Below are the code and all the weights of a small trained network. Each question names an input and a target symbol and asks about switching units off, where a switched-off unit gives its printed mean instead of its output.

import numpy as np


def w(rows, s, z=0):
    codes = np.array(rows[::2]) - 128.0
    scale = np.full(codes.shape[1], s)
    scale[-1] = z or s
    return codes * scale


def softmax(a):
    e = np.exp(a - a.max(-1, keepdims=True))
    return e / e.sum(-1, keepdims=True)


def log_softmax(a):
    a = a - a.max(-1, keepdims=True)
    return a - np.log(np.exp(a).sum(-1, keepdims=True))


def net(x, mask):
    ids = ['αεζηλμπστφψω'.index(c) for c in x.split()]
    T = len(ids)
    res = E[ids] + P[:T]
    u = 0
    for l in range(3):
        r = res
        for j in range(2):
            rows = slice(4 * j, 4 * j + 4)
            q, k, v = (r @ M[l][rows].T for M in (Q, K, V))
            z = softmax(np.where(np.tri(T) > 0, q @ k.T / 4**0.5, -1e9)) @ v
            o = O[l][rows]
            res = res + np.where(mask[u + j], z, o[:, -1]) @ o[:, :-1]
        u += 2
    return log_softmax(res[-1] @ U[:, :-1].T + U[:, -1])


Q, K, V, O = {}, {}, {}, {}
E = w([
[152,167,138,174,95,88,79,46],'α',
[186,102,178,118,78,130,152,99],'ε',
[137,166,139,173,174,186,188,110],'ζ',
[87,153,148,163,153,121,195,189],'η',
[74,101,76,157,134,48,57,186],'λ',
[181,85,133,122,198,108,117,149],'μ',
[132,117,113,168,141,134,20,130],'π',
[195,92,51,73,167,118,147,74],'σ',
[106,161,66,154,180,90,136,129],'τ',
[146,136,110,108,166,89,233,117],'φ',
[20,163,110,49,65,159,122,133],'ψ',
[119,117,121,139,97,5,147,111],'ω',
],0.016)
P = w([
[220,93,148,255,97,250,163,131],'0',
[121,125,140,119,174,7,208,83],'1',
[149,166,129,121,159,34,174,125],'2',
[175,198,123,109,157,41,158,147],'3',
[188,201,123,110,143,43,142,161],'4',
[203,222,123,102,129,44,129,168],'5',
[207,217,115,107,119,41,118,180],'6',
],0.0066)
Q[0] = w([
[109,1,236,160,32,113,94,161],'0.h0',
[154,166,52,167,127,79,164,98],'0.h0',
[116,63,211,180,175,126,107,130],'0.h0',
[72,184,23,93,72,185,142,125],'0.h0',
[180,147,118,113,66,133,109,159],'0.h1',
[163,142,122,102,117,163,147,134],'0.h1',
[155,168,135,113,91,75,74,209],'0.h1',
[112,122,155,122,153,114,200,70],'0.h1',
],0.008)
K[0] = w([
[143,126,174,177,203,57,127,119],'0.h0',
[121,123,61,138,77,165,162,158],'0.h0',
[241,136,144,175,120,125,102,128],'0.h0',
[85,154,155,2,103,97,92,122],'0.h0',
[71,84,151,144,116,119,137,113],'0.h1',
[127,131,165,107,164,140,81,115],'0.h1',
[73,127,111,107,97,212,101,107],'0.h1',
[147,129,106,190,125,152,107,127],'0.h1',
],0.0085)
V[0] = w([
[87,22,216,187,231,127,63,221],'0.h0',
[18,172,50,119,100,175,128,141],'0.h0',
[115,74,42,108,147,126,68,26],'0.h0',
[187,180,10,168,252,103,173,116],'0.h0',
[209,102,153,53,182,172,99,145],'0.h1',
[217,51,127,245,220,42,134,135],'0.h1',
[153,49,87,202,70,13,184,166],'0.h1',
[50,151,129,2,75,65,104,184],'0.h1',
],0.0059)
O[0] = w([
[151,112,117,169,105,86,91,195,22],'0.h0',
[79,114,24,140,138,155,73,49,175],'0.h0',
[193,106,158,117,114,107,89,94,111],'0.h0',
[109,171,255,114,211,133,58,180,254],'0.h0',
[164,84,80,142,124,180,136,137,48],'0.h1',
[174,224,43,92,79,128,116,135,243],'0.h1',
[106,186,68,76,116,74,105,121,231],'0.h1',
[118,43,161,157,155,104,188,84,65],'0.h1',
],0.0089,0.0043)
Q[1] = w([
[113,180,113,80,79,162,120,207],'1.h0',
[170,90,125,171,149,97,73,118],'1.h0',
[139,160,95,164,126,130,139,149],'1.h0',
[192,110,96,168,150,76,92,119],'1.h0',
[156,54,149,253,107,179,140,161],'1.h1',
[149,144,42,130,165,113,127,145],'1.h1',
[132,167,133,55,95,128,164,91],'1.h1',
[152,239,122,78,162,109,112,127],'1.h1',
],0.011)
K[1] = w([
[118,110,134,105,75,183,146,190],'1.h0',
[177,139,157,184,182,81,115,140],'1.h0',
[140,118,82,173,102,176,149,126],'1.h0',
[196,112,125,185,159,119,145,121],'1.h0',
[146,64,251,112,178,62,108,143],'1.h1',
[115,70,115,189,92,153,145,113],'1.h1',
[116,175,122,95,50,157,118,131],'1.h1',
[83,109,40,86,81,186,159,78],'1.h1',
],0.011)
V[1] = w([
[55,142,115,206,144,169,140,92],'1.h0',
[165,98,71,151,56,164,78,186],'1.h0',
[158,139,111,84,220,53,91,125],'1.h0',
[160,152,150,157,102,138,186,164],'1.h0',
[113,89,89,187,57,78,79,154],'1.h1',
[93,167,155,146,192,58,66,132],'1.h1',
[104,141,89,111,112,66,254,150],'1.h1',
[32,39,128,80,215,183,151,176],'1.h1',
],0.0081)
O[1] = w([
[148,220,112,77,85,228,125,183,116],'1.h0',
[161,104,180,24,234,122,64,151,107],'1.h0',
[138,26,67,220,131,158,97,127,200],'1.h0',
[137,183,108,154,192,85,74,114,129],'1.h0',
[29,82,196,68,236,133,118,199,108],'1.h1',
[74,125,62,148,158,209,157,166,174],'1.h1',
[117,97,200,254,93,89,169,230,140],'1.h1',
[171,110,87,74,19,107,80,208,2],'1.h1',
],0.0066,0.0097)
Q[2] = w([
[144,118,99,119,140,152,168,60],'2.h0',
[110,195,128,98,80,57,96,126],'2.h0',
[179,65,160,65,96,125,179,144],'2.h0',
[156,132,137,159,154,194,206,138],'2.h0',
[138,58,169,148,45,254,135,100],'2.h1',
[170,103,184,64,183,98,158,141],'2.h1',
[141,111,119,139,177,120,195,144],'2.h1',
[91,164,111,106,170,140,112,152],'2.h1',
],0.0097)
K[2] = w([
[163,153,73,126,162,162,125,75],'2.h0',
[120,142,105,83,80,179,200,163],'2.h0',
[138,86,140,210,155,55,255,87],'2.h0',
[154,198,148,142,225,115,110,142],'2.h0',
[18,59,123,83,32,221,144,53],'2.h1',
[169,116,223,73,146,96,81,156],'2.h1',
[162,116,199,180,149,135,156,139],'2.h1',
[151,108,94,81,176,112,121,132],'2.h1',
],0.0091)
V[2] = w([
[212,87,24,211,77,72,107,79],'2.h0',
[104,73,98,101,170,253,17,137],'2.h0',
[49,173,105,187,85,126,94,225],'2.h0',
[24,103,126,81,105,213,204,44],'2.h0',
[57,136,172,124,76,169,153,154],'2.h1',
[82,163,246,117,66,71,101,131],'2.h1',
[189,115,241,199,196,245,146,99],'2.h1',
[156,110,92,69,103,129,158,24],'2.h1',
],0.007)
O[2] = w([
[158,135,91,63,113,38,141,50,62],'2.h0',
[146,70,97,136,101,187,94,123,182],'2.h0',
[64,157,145,124,92,185,254,97,199],'2.h0',
[66,126,117,179,144,132,79,57,113],'2.h0',
[119,120,177,73,154,93,43,102,49],'2.h1',
[143,111,177,81,159,123,97,135,3],'2.h1',
[89,141,108,150,94,32,106,159,54],'2.h1',
[200,174,136,166,155,160,113,104,153],'2.h1',
],0.0085,0.0048)
U = w([
[107,167,169,243,198,106,68,65,63],'α',
[167,150,194,120,172,100,110,130,202],'ε',
[208,254,132,105,124,193,90,146,2],'ζ',
[97,195,145,111,109,146,147,193,79],'η',
[73,36,132,130,190,143,162,133,133],'λ',
[162,83,98,146,110,79,130,195,210],'μ',
[164,106,127,115,193,153,80,128,154],'π',
[180,126,68,90,143,94,94,77,97],'σ',
[109,127,18,202,108,158,144,83,125],'τ',
[139,217,87,100,80,62,164,103,94],'φ',
[36,165,131,36,124,95,59,66,248],'ψ',
[40,117,141,190,148,57,145,100,82],'ω',
],0.0054,0.0064)

Each question gives the input, a string of symbols that net reads in full, and the target symbol t.
The units are the heads (4 rows each of Q, K, V and O). Each row of codes is followed by its name. A weight is (code - 128) times the scale printed after its matrix; where a second scale follows, it is the last column's (O and U).
mask holds one flag per head, layer by layer. A switched-off head (its flag False) gives its mean, the last column of its rows in O, instead of its output. The means were averaged over made-up inputs and are rounded, as every weight is.
A unit's drop is (log p(t) with every unit on - log p(t) with that unit switched off) / (log p(t) with every unit on - log p(t) with every unit switched off).
The circuit of an input: a set's keep is (log p(t) with only the set's units on - log p(t) with every unit switched off) / (log p(t) with every unit on - log p(t) with every unit switched off). Starting from all 6 units, units are removed one at a time, each time the one whose removal leaves the highest keep (on an exact tie, the one counted first), for as long as the keep stays at least 0.8.
circuit, biggest first: the units of the circuit, biggest drop first
most important unit: the unit with the biggest drop
which heads matter: for each layer, one digit per head in row order, 1 if its drop is at least 0.15 and else 0, layers parted by /
input τ ω α λ, target τ: most important unit	1.h1
input τ τ φ α τ τ, target τ: circuit, biggest first	[1.h1, 1.h0, 2.h1, 0.h0]
input τ ψ φ φ, target φ: circuit, biggest first	[0.h0, 1.h1, 2.h0, 0.h1]
input φ τ τ α λ, target φ: circuit, biggest first	[2.h0, 1.h1]
input ω τ τ, target ω: circuit, biggest first	[1.h1, 2.h1, 0.h0, 0.h1]
input τ ψ τ π ω τ ψ, target τ: circuit, biggest first	[0.h0, 0.h1, 1.h1]
input τ τ τ α, target τ: circuit, biggest first	[1.h1, 1.h0, 2.h1, 0.h0]
input τ ψ τ α τ λ ω, target ω: circuit, biggest first	[2.h0, 0.h0, 1.h1, 0.h1]
input ψ ψ φ τ φ τ, target ψ: which heads matter	11 / 11 / 11
input ψ α ζ, target ζ: which heads matter	11 / 11 / 01
input ω τ μ ψ α τ α, target α: circuit, biggest first	[1.h0, 0.h0, 2.h0]
input η τ τ τ η τ, target η: circuit, biggest first	[2.h0, 0.h0, 1.h1]
input λ φ τ ε μ ζ τ, target λ: which heads matter	10 / 01 / 10
input τ α ψ ψ α φ, target τ: which heads matter	01 / 01 / 10
input η τ ζ φ σ, target η: most important unit	0.h0
input φ φ τ φ η, target φ: which heads matter	00 / 11 / 10
input ε φ τ η φ τ, target ε: which heads matter	10 / 11 / 10
input ψ τ τ τ σ, target σ: which heads matter	10 / 01 / 11
input ζ τ μ τ τ τ φ, target ζ: which heads matter	01 / 11 / 00
input τ ψ τ τ φ ζ, target ζ: most important unit	0.h0
input λ τ μ ε ζ τ ζ, target λ: which heads matter	10 / 01 / 10
input τ τ ζ, target τ: which heads matter	10 / 11 / 11
input τ μ τ, target τ: circuit, biggest first	[1.h1, 2.h1, 1.h0, 0.h0]
input λ α φ, target λ: circuit, biggest first	[1.h1, 0.h0, 2.h0]
